Each row has a class, written after it.
[-352 -473 -140   -1  305 -179  309   90   75 -208 -461 -415  103   58
  129  268 -231  113  -11  220  220 -159  -27 -210   22 -288  148   65
  358   -6   54  -36 -300 -161 -115]  <51>
[  34 -487 -422 -407  387    4  194 -118   15 -611 -192 -647  141 -205
  -78  224  -42  144   47  -51  109 -257  -19 -265  -46   77 -173 -374
  107 -537  260  -14 -461 -205 -376]  <181>
[ -64  248  -18  106 -312  125  -39  244  -23   10  121  315  -43   60
   87   15   16 -166 -104 -139  -93   50  -55  220  -23   17  196  192
 -166  -82   88   68  -16   20  241]  <214>
[   3 -121  -85   74  -25   88 -158   47  130   42  -29   34  -53   82
    7  -31  211 -167  182  128  112  -97  154 -381   11  -33  -72   98
  196   23 -135   22    1   97  -36]  <200>
[ -83  -49  178  316   39   -4  243  -37  282 -190 -156   13 -100  253
  -50  -68 -129  -57   40  182  103  -39   30 -435   73 -171 -152  -56
  347  190   -3   86  395 -250  180]  <188>
[ 281  -61  224   71  -59   99 -177 -301  317 -302  304   54 -259   12
 -226 -545 -121 -319  114 -126 -200   51   33 -580    8   62 -659 -580
 -157  -76  -48  112  594 -335  196]  <214>
[-238 -417 -198 -171  114 -117  247    0  104 -432 -229 -312  -37  -91
   39  -51 -277 -107    7 -129   12 -156   23 -276   21 -245   10  -55
  -28 -211  118   62 -312 -221  -49]  <205>
[-143   77  -16  -49   13  121   42  246 -101   15  -24  -26   83   50
   45  289   86   84 -158   94  117  -31  -64  149  -88    9  247  164
   74  -90  149  -71 -155   20 -109]  <153>
[  68  -12 -122 -124 -172  103 -279  333 -239 -140  -22   -2  -12  -31
  100  236  326 -316  -55  -39   34 -136  137   36  -89   42  244  123
  -54  -38   78  -56 -315   55   89]  <153>
[  40   83   84 -272   78  225  -14   26   16 -340  225 -149   25 -139
 -185  -42 -101   37 -164  -25   -3   28 -137  -33  -62  121 -159 -151
 -239 -378  279   23  143 -112 -354]  <80>
[-139 -628 -289   28  402  -56   22 -420  322   51 -151 -292   43 -168
  -89 -282 -448  185    2   80 -123 -100  -69 -373   59 -135 -272 -348
  -83 -333 -103  104 -224 -103 -142]  <56>
[  66   18 -241 -481  111  119  -94  164 -258 -363  149 -381  140 -258
  -28  270   90  115 -214  -64   96  -61 -122  202 -150  260  117 -108
 -140 -488  291 -158 -259  -74 -524]  <214>
[-190   88  226  289   54   62  232  -19  283   51   13   63   35  254
  -67   73 -211  146  -76  236  114   97  -61 -186   33  -70  -68  -20
  298   90  -35   26  387 -161  -26]  <205>
[ 259  201   32 -335 -201  144 -434  203 -130 -131  296   49  -47  -46
  -36  130  415 -295   94  107  202  -22  195 -192  -94  263  -38  -31
    0   22 -145 -147  153   47 -309]  <95>
[ -48  -95  -29 -106  -89 -133 -126  201  -53   -8  -72  -49  -37   20
  131  108  125 -207   15  111  193  -17   88 -184  -66  -38  170  103
  158  116 -191 -159    8  -41 -127]  <51>
[-202 -543 -569 -462  538  -48  138   35 -352 -319 -335 -653  212 -319
  -54  266  -73  260  -56    4   84 -241 -137  189 -229   50  159 -111
   56 -611  349 -153 -899  -59 -384]  <86>
[ 120  -30  -25   45  -75   73  110  -22  211 -388   18  -75 -116   72
 -102 -140  -51 -228   60  -54  -23  -79  109 -340   33    7 -189 -184
   29  -45  135  128  187 -228  211]  <95>
[  65  163  105 -194  104  259  -74  100    4 -164  240 -173   72  -14
 -181  131   64  107 -131  117  153   20  -96  -80  -69  193  -87  -89
   26 -213  182  -82  224  -43 -432]  <51>
[ 230  200  262  -39 -188   66 -368  135  -59 -102  259   89 -106   96
  -30    6  279 -351  -17  152  145   73  153 -239  -50  197 -118 -152
  106  213 -201 -121  446  -93 -140]  <74>
[-225   58  168  -78 -210  125  -99  268  -23   -2  113  169  -50  -33
   58 -178 -154 -158 -207  -40  -56   96 -128  112    4 -114  157  255
 -251 -127   52   56   56  -22  -48]  <181>
[ -59   -2  224  225   46  -56  161 -136  327   -4   55   17   -1  178
  -50  -92 -301   82 -133  108  -34  130 -108  -73   56  -39 -200 -327
  158   -8  -25   65  415 -328  156]  <181>
[  88  -70  -40  -71 -180  -21  129 -141  206 -391   62   45 -235  -65
  -43 -321  -80 -325  158 -211  -63  -52   34 -379   32  -49 -251 -174
 -165 -108  -35  142  196 -228  172]  <80>
[ 284 -269 -306 -238  316   45 -105 -277  110 -287   53 -429   19  -61
 -161  164  286  119  270  160  238 -161  109 -555  -95  263 -360 -559
  350 -351  -67 -147   62 -106 -450]  <188>
[-174 -126 -472 -314   46  -34   78  271 -309 -192 -158 -218  211 -160
  196  524   37   42 -141 -119   96 -125  -80  367 -133   87  422   97
  -32 -362  237 -157 -714   30 -318]  <56>
[  74 -181 -158 -337   86  139   60  -66   73 -512   38 -250  -40 -152
 -137  -69    2 -118   95 -171   49 -172   75 -393  -17   65 -204 -160
 -124 -396  155   68 -122 -104 -261]  <86>
[  30  177  112  190 -284  131 -255  163   43   23  223  316   14   63
    8  -91 -157 -283 -179 -158 -267   83  -23  224    0   14   57  -92
 -282 -107   64  132   66  -93  450]  <205>
[-315  122 -167   41 -203  -17  660  356   38 -446 -337  101  -79  198
  179  284   20 -163   59 -114  292 -179  -40   11   41 -227  343  535
  233  114  272  116 -229 -155  156]  <188>
[  38   70   -4  194 -174   -3  147  -12  303  -61  -17  198 -174  239
   17  -15  195 -212  297  113  216    4  138 -458   -4   18 -143   17
  346  223 -204   47  319 -124  132]  <205>
[-256   37   30  -42 -237 -128  165  425 -190 -271 -213    7  -94   49
  235  197  -32 -332 -160  -35  134  -52   15  145    8 -174  415  353
   70  182   90  -53 -161 -140   87]  <197>
[ 111  213  223  -84 -492   45 -375   96   72  -42  365  418 -273  -34
    3 -384  131 -525  115 -128  -29  119  153 -323    6   25 -115   92
 -238  130 -330   38  468   -6   51]  <205>
[ -69 -307 -166 -181  292  -39   32  124 -153 -414 -182 -527  120  -36
    7  337  -47   25 -173  112  117 -184   45  -52  -44    9   73 -208
  228 -134  216  -98 -335 -190 -224]  <74>
[ 285   59   41 -247   21   62 -373   10 -113 -188  211 -156  -26  -30
  -82  193  367 -203   67  172  234  -37  166 -268  -83  283 -149 -331
  186   11 -151 -184  276  -70 -408]  <197>
[ 255   12   16 -121  420  149 -140 -175   -8 -198  203 -471  237   18
 -232  437  121  329  -88  280  162  -36  -62 -107 -111  356 -263 -671
  285 -315  149 -184  216 -208 -479]  <80>
[-346  106  220  170 -236 -120   16  287   10  297  -14  343  -40  132
  207  -40 -193 -167 -172  123   53  166  -56  178  -13 -220  375  410
   38  223 -180  -32  255   -6   84]  <197>
[  65   74  -25  178 -142  -36  142   65  163 -202 -112  112  -64  185
   51  177   71 -215  113  -14  123  -83  128 -177   47   51  -18  -44
  260  114    2   50   59 -227  313]  <86>
[-154 -115 -106  -86  -61 -235  625   48  174 -551 -285 -138 -151   12
   95   35 -127 -159   28 -123  155  -81  -22 -182   -2 -202   72   74
  111   -5  140   66   23 -329  115]  <153>
[-294 -164 -162 -204   96  168  212  132  -29 -278 -111 -155  102 -134
  -50    3 -337   92 -208 -175  -73 -106 -109   63   -1 -118  153  194
 -279 -471  358  112 -414  -17 -171]  <86>
[ 122  151   42  146   11  134 -151   34   71   95  160   70  101  118
  -39  157   82   40  -90  139   32   35   29   14  -42  159  -19 -164
  161  -17   -8  -13  210  -41   37]  <214>
[ -87  -51  -71   52 -127  248  208   40  294 -269  -18  137 -149   71
 -110 -325  -40 -245  182 -132    0 -145   61 -450   62 -151 -185  272
 -116 -123   90  247  -39    7  151]  <200>
[-242  -74  153   33   31  -45  442 -122  307 -148  -41   16 -120   30
  -43 -280 -374  106 -103  -16  -12   83 -191 -151   32 -225  -98   67
  -56  -85   46  129  315 -201   45]  <153>
[-111   32  376  228 -170   50 -257   57  180  305  164  335  -91  121
   23 -321 -208 -209 -199  118 -159  180  -55  -68  -10 -172  -28   -9
 -171  128 -203   60  435  -39  254]  <153>
[-288 -202 -105  456   32 -149  256   67  108  171 -286  111  143  214
  197  127 -315   11  -68   71  -90  -16  -32  193   62 -228  248   99
  229   91   -1  125 -196  -93  505]  <74>
[  29 -209  -72  -57  277   52   -2  -33  -68 -409    6 -455  164 -110
  -94   93 -307  121 -362  -74 -194  -64 -123  174  -19   51  -74 -487
  -88 -423  399   38 -191 -299   37]  <214>
[-109  -34  -68  -50 -195  -19  -56  229  -29   18  -84  175  -83   24
  154   98  200 -265  157   65  194  -47  125 -204  -44  -62  203  298
  129  107 -145  -63  -83   74  -75]  <80>
[-172 -147 -119  192  227 -293  372   39   92   32 -360 -317  177  192
  150  422 -229  250 -200  262  168   10  -31  177  -39  -78  271 -186
  503   72   59 -119  -76 -273  139]  <95>
[  40  178  117  -32 -105   61 -293  249 -116  197  164  103   70   54
   68  256  202  -63 -217  208  127  107   -3  164 -129  146  224   30
   89   33  -82 -164  180   34 -141]  <153>
[  -9 -399 -332 -317  177  120 -182  -45  -95 -307   82 -376  173 -294
  -65   37 -241   55 -160 -253 -244 -128  -70  111  -84   85  -19 -374
 -325 -711  267   37 -557  -87 -140]  <205>
[ -46   -3 -135  301 -217  -58  -31   98  121  242  -92  274  -35   98
  141  -12  -65 -160   -5  -35 -110   34   -3  156   21  -44  175   38
   16   28 -100   77 -136    7  498]  <51>
[-320 -418 -414 -387  321  -59  507  -42   42 -384 -304 -515  184 -207
   44  192 -327  337  -92 -130   96 -168 -189   56  -36 -137  134  -26
  -69 -581  306   45 -568 -153 -396]  <181>
[  -3   38  -94   32   92  197 -243  140  -49  195   82  -44  172   76
  -25  267  150   99 -114  167   54  -61   -9   84  -64  109  139    8
  111 -131   25  -78 -145  110 -157]  <200>
[  95   53  -70  -20 -231  -88 -142  -52  147  120  192  215  -59  -23
   59 -110  -78 -184    6  -82 -100  102   23   39  -26   80   -8 -213
 -140 -105 -184  -13  169  -69  156]  <95>
[-159 -159 -268  212  157   63  330   10  106 -138 -254 -105  163   76
   12  224 -226  161  -41  -78 -118 -150  -59  150   23 -114  113  -66
   23 -290  338  188 -465  -89  342]  <80>
[ 141   12 -252 -189  -74  259  116   87  -36 -648   27 -148  -37 -111
 -105    4   70 -207   49 -335  -71 -231   54 -153   -8   83 -114 -102
 -237 -375  398  180 -307 -124  116]  <214>
[-104  -92   45 -198  -24  -96 -115   54  -16  -39  127 -107   19  -77
   63  -19 -158  -56 -172   28   40  113 -108   52 -114   22   72 -158
  -74 -154 -103 -108  129 -169 -247]  <205>
[  -8  -68  198   61  -61  -73 -104   -5  238   24   44   35 -186  125
   30 -219  104 -238  121  220  186   55   60 -512   -1  -62 -191  -32
  252  190 -286  -84  448 -156 -138]  <200>
[ 207  -68 -252 -122   98  116 -109    0   51 -175    2 -164   43   19
  -59  226  339  -53  167   84  167 -184  141 -275  -45  164 -104 -163
  213 -140  -28  -26 -165    1 -133]  <200>
[ 190  303  289  243 -614   -7 -288   57  234   81  299  705 -311  145
   62 -402   72 -643  123 -163 -143  128  173 -247   99   24 -126   73
 -177  321 -372  135  558 -120  537]  <86>
[  -8  -56  -10  106   89  136 -184  -87  175  304  115   74   47   94
  -63  -55  101   70   78  246  102   40  -10 -297  -50   67 -129  -31
  187  -77 -206  -60  232   86 -255]  <200>
[  19   21  103 -140  161  -78  -13  113  -57 -101  -39 -257   75  147
   43  456  281   35   13  397  464  -30  104 -250  -90  127   86  -44
  567  239 -164 -274  319 -135 -542]  <197>
[  50 -229  -20  -22  255  251 -243  -93   82 -130  125 -270  124 -103
 -209 -118 -264  103 -306  -15 -280  -91  -82  -23   26   26 -209 -378
 -205 -452  229  105 -185  -82   -7]  <200>
[ 193 -244   63 -324  410   21  -45 -178   80 -535   73 -653   81 -104
 -233   99  -45  126 -127  188  154  -59   13 -467  -37  177 -406 -657
  208 -287  139 -143  258 -342 -579]  <181>
[ 427  441  273  -96  161  472 -571 -216   50  112  592   57  108   62
 -391  103  252  154   -4  221   81   14    9 -178  -69  453 -550 -570
   -5  -99  -79  -45  514  -56 -305]  <56>
[ -37   36 -101  -17   68  241  487  -96  331 -407  -54  -57  -62  123
 -230  -34   80   55  285  130  324 -111  118 -605   34   58 -276   65
  340  -78   48  160  213    0 -236]  <181>
[ 204    6  -10 -287 -278  102 -473  154 -173 -123  261  133 -129 -148
   28 -203  282 -478   71 -126  -22   -1  115 -177 -101  154  -66   38
 -298  -77 -163  -67   35   77 -170]  <74>
[ -61  312    2 -151 -227   97  233  213  -16 -306  105   58  -38    7
    3  115  -36  -85 -152 -198   75   47 -120  203  -46   82  122  106
 -142 -172  247   26    2 -154  -42]  <205>
[ -82   52 -139  141 -101  -16  507  173  167 -413 -246    7  -33  214
   71  211   86 -137  149  -41  190 -123   50 -151   53  -89   66  178
  299   39  197  138  -59 -199  267]  <181>
[  24  280 -324   48  -11  284  285  435 -183 -417 -214  -72  164  208
   29  790  416  -16   62   -2  302 -305  115   80  -33  174  314  319
  385   38  474   -8 -515  -14   33]  <56>
[-173  -72 -232   16 -279  -56  184  175   54  -89 -200  230 -154   48
  187  -65   90 -307  179  -89  136 -117   79 -170   -8 -169  209  367
   45   73 -118   97 -191   20  157]  <188>
[ 182 -129 -349 -395  328  373 -207 -252   77 -185  260 -336  105 -232
 -283   83  109  286   64   45   93 -166  -48 -300 -101  351 -340 -375
  -44 -592  110  -25 -142   36 -633]  <56>
[ 177 -290 -109 -153  116   88 -322 -169   96 -198  112 -173  -66  -89
 -115 -128  108 -123  104   60   -1 -125  119 -420  -18   86 -271 -406
   11 -194 -105   20   31  -48 -221]  <188>
[ 237  118 -106 -101  -61  325 -377  131 -107 -178  199  -44  -36   24
 -141  173  452 -171  154   26  111 -142  165 -275  -63  255 -105 -106
   75  -96   78  -24  -53   71 -139]  <205>
[ 240  211  -97  133 -206   34  -66  256  -74 -198  -45   82   40  150
   86  402  295 -266   19  -62   84 -114  178   96  -22  233  188   -9
  250  112  136  -35 -114 -172  364]  <86>
[ -18  106 -280  189 -183  139  -51  155   49  185   -5  252   63  109
   84  256  165  -28   77  -22   11  -71   56  140  -13  107  216  170
  106  -74  -13   66 -316  109  263]  <205>
[ 170  518  257    6 -385  139 -158  308  -66  -40  323  292  -24  110
   30  121  165 -270 -269 -110  -22  131  -52  318  -44  192  129   71
 -143   71   94  -39  289 -117   73]  <200>
[-278   12 -147  154 -243  -72  298  466 -117 -324 -331   68  -11  105
  251  196 -111 -301 -161 -172   -9 -126   58  238   39 -249  464  402
   39   86  306  113 -462 -120  499]  <214>
[-188   42  128  197    9  -56  244  155   85  -18 -124  -50   93  192
   70  167 -248   58 -235  145   34   66  -47  162   -2 -102  197   22
  221   87  140   -1  104 -193  161]  <95>
[ -25  118  122  -81  -71  274 -226  183 -112  -90  229   89   75  -75
  -92  -22  -84  -93 -199  -60 -138    6  -58  137  -34   33   51   33
 -295 -259  198   71  -35   38  -32]  <80>
[-125  117  -71 -221  -17  240   36  251 -138 -216   71  -69   75  -89
  -21  126  -21   46 -208  -59   41  -63 -115  134  -49   26  158  235
 -187 -279  271    2 -210   15 -246]  <214>
[ -11  261 -156  -99 -258  -83  233  406 -157 -305 -147   15   10  125
  227  518  330 -226   13  -72  301 -104   54  147  -34   57  346  296
  233  115  129  -98 -210 -126    3]  <200>
[ -28 -125 -110 -354 -107  -15 -104  238 -146 -282  -15 -143  -20 -140
   97    0   88 -301  -55 -138   66  -81   50  -84  -87  -62  142  125
 -193 -178   42  -50 -215  -33 -217]  <200>
[   0  508  229   21 -274  210 -232  407 -154  190  224  317   42  193
   50  302  306 -129 -165  155  200   95   21  205  -71  193  277  340
  111  146  -18 -137  205   69 -129]  <86>
[-215  150 -115 -112  -41   97   -8  416 -211  194  -75   14  194   71
  169  513  226  112  -87  185  329  -17  -70  239 -116   73  469  452
  221  -11   55 -197 -247  165 -385]  <51>
